Here is a tiny trained network, its code and every weight. The questions are about switching its units off for an input and a class, where a switched-off unit gives its printed mean instead of its output.

import numpy as np


def w(rows, s, z=0):
    codes = np.array(rows[::2]) - 128.0
    scale = np.full(codes.shape[1], s)
    scale[-1] = z or s
    return codes * scale


def f(y):
    return y / 2 * (1 + np.tanh(0.7978845608 * (y + 0.044715 * y**3)))


def log_softmax(a):
    a = a - a.max(-1, keepdims=True)
    return a - np.log(np.exp(a).sum(-1, keepdims=True))


def net(x, mask):
    res = np.array(x, float).reshape(1, 6) / 4 @ E
    y = f(res @ A[0][:, :-1].T + A[0][:, -1])
    res = res + np.where(mask, y, B[0][:, -1]) @ B[0][:, :-1]
    return log_softmax(res[-1] @ U[:, :-1].T + U[:, -1])


A, B = {}, {}
E = w([
[179,8,133],'x0',
[154,153,122],'x1',
[100,163,254],'x2',
[94,158,16],'x3',
[6,28,120],'x4',
[219,154,108],'x5',
],0.0075)
A[0] = w([
[153,121,144,60],'neuron 1',
[151,165,89,138],'neuron 2',
[162,37,116,218],'neuron 3',
[173,3,114,162],'neuron 4',
[200,215,165,227],'neuron 5',
[153,146,136,114],'neuron 6',
[148,155,64,73],'neuron 7',
[109,90,98,97],'neuron 8',
[154,26,203,205],'neuron 9',
[163,150,70,67],'neuron 10',
[114,170,85,77],'neuron 11',
[103,170,85,28],'neuron 12',
[93,177,121,84],'neuron 13',
[177,162,206,77],'neuron 14',
[110,224,197,16],'neuron 15',
[127,159,180,1],'neuron 16',
[183,143,110,134],'neuron 17',
[109,120,109,190],'neuron 18',
[141,142,220,120],'neuron 19',
[133,114,191,228],'neuron 20',
[122,88,105,171],'neuron 21',
[185,158,192,170],'neuron 22',
[151,104,142,40],'neuron 23',
[97,92,135,231],'neuron 24',
],0.015,0.0042)
B[0] = w([
[145,115,102,131],'neuron 1',
[194,93,183,172],'neuron 2',
[107,130,8,205],'neuron 3',
[111,117,32,220],'neuron 4',
[164,127,129,246],'neuron 5',
[201,109,119,144],'neuron 6',
[185,123,189,171],'neuron 7',
[140,162,68,152],'neuron 8',
[99,141,34,236],'neuron 9',
[254,132,223,171],'neuron 10',
[125,69,167,158],'neuron 11',
[143,80,151,152],'neuron 12',
[98,105,129,152],'neuron 13',
[111,224,96,194],'neuron 14',
[99,92,117,190],'neuron 15',
[95,116,80,147],'neuron 16',
[206,123,86,173],'neuron 17',
[116,176,159,151],'neuron 18',
[45,161,92,195],'neuron 19',
[118,158,114,193],'neuron 20',
[195,156,18,159],'neuron 21',
[194,249,114,207],'neuron 22',
[142,86,102,131],'neuron 23',
[123,204,99,179],'neuron 24',
],0.0076,0.012)
U = w([
[164,101,91,42],'0',
[167,77,41,79],'1',
[183,192,181,138],'2',
[184,214,74,183],'3',
[253,137,113,110],'4',
[175,102,124,9],'5',
[118,79,118,207],'6',
],0.014,0.015)

Each question gives the input, the list of numbers given to net, and the class t.
The units are the neurons (one row each of A and B). Each row of codes is followed by its name. A weight is (code - 128) times the scale printed after its matrix; where a second scale follows, it is the last column's (A, B and U).
mask holds one flag per neuron, in row order. A switched-off neuron (its flag False) gives its mean, the last column of its row in B, instead of its output. The means were averaged over made-up inputs and are rounded, as every weight is.
A unit's drop is (log p(t) with every unit on - log p(t) with that unit switched off) / (log p(t) with every unit on - log p(t) with every unit switched off).
The circuit of an input: a set's keep is (log p(t) with only the set's units on - log p(t) with every unit switched off) / (log p(t) with every unit on - log p(t) with every unit switched off). Starting from the 12 units with the biggest drops (on a tie, the unit counted first), units are removed one at a time, each time the one whose removal leaves the highest keep (on an exact tie, the one counted first), for as long as the keep stays at least 0.8.
units of the circuit, in order: the units of the circuit, biggest drop first
k most important neurons: the k neurons with the biggest drops, biggest first
drop of u: that unit's drop, to one decimal
input [2,-1,-6,2,1,6], class 4: units of the circuit, in order : [neuron 10; neuron 9]
input [-4,2,-4,0,7,5], class 6: units of the circuit, in order : [neuron 22; neuron 14; neuron 9]
input [3,5,0,-1,7,7], class 1: units of the circuit, in order : [neuron 22; neuron 4]
input [5,-5,6,-6,5,2], class 3: units of the circuit, in order : [neuron 24; neuron 20]
input [3,0,0,-8,5,0], class 1: units of the circuit, in order : [neuron 4; neuron 9]
input [-4,-8,4,-1,6,-2], class 6: units of the circuit, in order : [neuron 22]
input [8,-2,3,-7,0,-6], class 3: 2 most important neurons : [neuron 24; neuron 20]
input [-7,0,-4,-3,8,6], class 6: 2 most important neurons : [neuron 22; neuron 14]
input [7,6,8,-5,8,-1], class 3: 4 most important neurons : [neuron 24; neuron 20; neuron 15; neuron 19]
input [7,-1,-4,-7,-6,-3], class 1: 2 most important neurons : [neuron 4; neuron 3]
input [7,-5,1,2,-3,-2], class 1: drop of neuron 14 : 0.1
input [1,-1,-1,-4,5,6], class 1: drop of neuron 22 : 0.3
input [-3,-4,7,6,-5,8], class 4: drop of neuron 5 : 0.2
